Below are the code and all the weights of a small trained network. Each question names an input and a class and asks about switching units off, where a switched-off unit gives its printed mean instead of its output.

import numpy as np


def w(rows, s, z=0):
    codes = np.array(rows[::2]) - 128.0
    scale = np.full(codes.shape[1], s)
    scale[-1] = z or s
    return codes * scale


def norm(h):
    return h / np.sqrt((h * h).mean(-1, keepdims=True) + 1e-5)


def f(y):
    return y / 2 * (1 + np.tanh(0.7978845608 * (y + 0.044715 * y**3)))


def log_softmax(a):
    a = a - a.max(-1, keepdims=True)
    return a - np.log(np.exp(a).sum(-1, keepdims=True))


def net(x, mask):
    res = np.array(x, float).reshape(1, 6) / 4 @ E
    u = 0
    for l in range(4):
        y = f(norm(res) @ A[l][:, :-1].T + A[l][:, -1])
        res = res + np.where(mask[u : u + 7], y, B[l][:, -1]) @ B[l][:, :-1]
        u += 7
    return log_softmax(norm(res)[-1] @ U[:, :-1].T + U[:, -1])


A, B = {}, {}
E = w([
[109,128,152,112,125,136,127,132],'x0',
[85,182,90,190,180,113,90,254],'x1',
[127,128,128,129,128,125,127,127],'x2',
[175,118,192,150,241,226,120,135],'x3',
[98,127,77,77,171,166,53,78],'x4',
[125,131,129,130,129,127,129,126],'x5',
],0.0052)
A[0] = w([
[157,94,81,179,155,95,136,110,143],'L0N0',
[126,158,143,157,80,54,116,147,126],'L0N1',
[119,138,93,96,137,168,50,66,126],'L0N2',
[234,52,199,90,155,171,162,12,71],'L0N3',
[227,64,167,133,129,119,178,157,1],'L0N4',
[150,104,105,50,2,113,170,35,178],'L0N5',
[49,128,55,101,116,93,88,145,63],'L0N6',
],0.0054,0.0021)
B[0] = w([
[92,114,166,66,104,156,137,152,135],'L0N0',
[47,122,123,99,92,192,203,186,159],'L0N1',
[87,90,63,83,176,156,99,109,180],'L0N2',
[90,189,77,174,32,171,106,144,253],'L0N3',
[162,184,161,132,136,97,87,140,151],'L0N4',
[173,64,173,129,254,84,121,179,246],'L0N5',
[133,203,87,54,114,172,125,113,168],'L0N6',
],0.0059,0.0054)
A[1] = w([
[92,117,75,116,74,149,65,102,3],'L1N0',
[159,154,205,176,65,164,172,87,128],'L1N1',
[99,235,119,129,52,107,200,144,102],'L1N2',
[114,74,112,158,62,42,95,147,15],'L1N3',
[98,88,126,117,171,75,109,94,49],'L1N4',
[43,146,95,115,169,48,91,83,70],'L1N5',
[64,110,53,253,130,121,116,126,29],'L1N6',
],0.0051,0.0021)
B[1] = w([
[175,161,77,84,149,145,198,6,162],'L1N0',
[207,204,141,254,69,46,52,161,238],'L1N1',
[172,111,156,173,24,172,63,170,253],'L1N2',
[83,103,160,42,147,205,176,140,116],'L1N3',
[165,133,120,108,152,95,68,203,127],'L1N4',
[198,196,90,128,95,87,121,106,182],'L1N5',
[179,65,235,84,106,207,115,90,139],'L1N6',
],0.0037,0.0018)
A[2] = w([
[46,116,144,169,136,160,82,60,39],'L2N0',
[101,110,96,28,197,138,101,172,130],'L2N1',
[149,205,76,131,169,138,70,14,6],'L2N2',
[145,86,155,165,146,64,207,253,185],'L2N3',
[137,109,117,154,186,108,90,40,138],'L2N4',
[119,58,147,45,73,30,211,34,136],'L2N5',
[239,112,201,166,123,109,138,177,145],'L2N6',
],0.0052,0.0024)
B[2] = w([
[199,47,130,78,109,172,145,135,128],'L2N0',
[150,222,139,173,112,56,85,88,206],'L2N1',
[115,90,185,121,98,162,217,153,180],'L2N2',
[92,36,131,86,132,226,220,50,253],'L2N3',
[166,49,187,101,65,150,139,248,164],'L2N4',
[161,173,195,238,254,151,117,125,158],'L2N5',
[113,192,153,180,128,108,150,83,221],'L2N6',
],0.0047,0.0046)
A[3] = w([
[222,145,171,187,183,96,6,182,177],'L3N0',
[137,70,251,192,200,117,218,112,148],'L3N1',
[85,107,84,177,18,157,216,176,8],'L3N2',
[164,76,92,84,248,85,63,131,18],'L3N3',
[104,175,147,162,183,207,124,169,96],'L3N4',
[213,183,155,130,238,113,109,90,42],'L3N5',
[113,120,167,122,212,97,3,117,48],'L3N6',
],0.005,0.0013)
B[3] = w([
[124,134,156,118,88,70,115,119,206],'L3N0',
[89,179,2,131,196,162,151,105,254],'L3N1',
[133,73,211,89,100,68,103,135,200],'L3N2',
[174,109,220,184,136,72,117,179,190],'L3N3',
[152,86,124,93,130,88,154,89,182],'L3N4',
[77,79,173,96,122,115,116,134,175],'L3N5',
[207,98,123,131,79,66,138,166,171],'L3N6',
],0.0086,0.0044)
U = w([
[80,126,54,172,220,141,220,93,246],'0',
[205,62,198,100,165,34,71,181,243],'1',
[174,210,193,230,59,132,111,94,77],'2',
[180,57,127,91,89,252,90,87,67],'3',
[59,73,205,82,31,114,175,197,46],'4',
[111,235,25,72,99,112,76,135,7],'5',
],0.015,0.0017)

Each question gives the input, the list of numbers given to net, and the class t.
The units are the neurons (one row each of A and B). Each row of codes is followed by its name. A weight is (code - 128) times the scale printed after its matrix; where a second scale follows, it is the last column's (A, B and U).
mask holds one flag per neuron, layer by layer. A switched-off neuron (its flag False) gives its mean, the last column of its row in B, instead of its output. The means were averaged over made-up inputs and are rounded, as every weight is.
A unit's drop is (log p(t) with every unit on - log p(t) with that unit switched off) / (log p(t) with every unit on - log p(t) with every unit switched off).
The circuit of an input: a set's keep is (log p(t) with only the set's units on - log p(t) with every unit switched off) / (log p(t) with every unit on - log p(t) with every unit switched off). Starting from the 12 units with the biggest drops (on a tie, the unit counted first), units are removed one at a time, each time the one whose removal leaves the highest keep (on an exact tie, the one counted first), for as long as the keep stays at least 0.8.
circuit, biggest first: the units of the circuit, biggest drop first
k most important neurons: the k neurons with the biggest drops, biggest first
k most important neurons of layer l: the k neurons of layer l with the biggest drops, biggest first
drop of u: that unit's drop, to one decimal
input [3,8,4,0,-8,8], class 4: circuit, biggest first	[L0N5; L3N2; L0N1]
input [-5,-5,-4,-2,4,8], class 1: circuit, biggest first	[L0N5]
input [8,4,-6,1,-4,3], class 0: 2 most important neurons	[L0N3; L3N1]
input [8,1,5,1,-5,2], class 0: 3 most important neurons	[L0N3; L3N1; L0N6]
input [7,6,4,1,-3,-8], class 0: circuit, biggest first	[L3N1; L2N3]
input [7,8,-2,0,0,0], class 4: 2 most important neurons of layer 0	[L0N5; L0N2]
input [6,-4,4,8,-2,4], class 2: 2 most important neurons	[L0N3; L1N1]
input [4,0,8,-7,1,-3], class 1: 3 most important neurons of layer 0	[L0N5; L0N3; L0N6]
input [-7,0,8,7,2,6], class 3: 3 most important neurons	[L0N5; L0N3; L2N3]
input [-6,4,-6,1,6,3], class 1: 2 most important neurons	[L0N3; L3N1]
input [-3,1,0,3,6,-1], class 1: 4 most important neurons	[L0N3; L2N3; L3N3; L2N1]
input [-5,-8,-5,-2,-8,-4], class 0: 2 most important neurons	[L0N5; L3N1]
input [-2,-1,6,8,-3,-1], class 2: 2 most important neurons	[L0N5; L0N3]
input [4,1,8,7,-1,3], class 0: circuit, biggest first	[L3N1]
input [5,-7,-1,2,-4,5], class 2: 2 most important neurons	[L0N3; L1N1]
input [1,2,3,2,7,-4], class 1: 3 most important neurons	[L0N3; L2N3; L3N3]
input [-6,5,-8,-7,-1,-6], class 4: 3 most important neurons	[L3N2; L0N1; L3N1]
input [2,-1,6,7,-8,-8], class 2: 2 most important neurons	[L0N5; L1N1]
input [-8,4,-1,-8,-2,-2], class 4: drop of L2N6	0.0
input [2,-7,-3,6,-5,2], class 2: circuit, biggest first	[L0N3]
input [8,-2,-5,1,-2,1], class 2: drop of L0N3	2.3
input [4,-1,6,5,-6,8], class 2: drop of L0N5	2.2
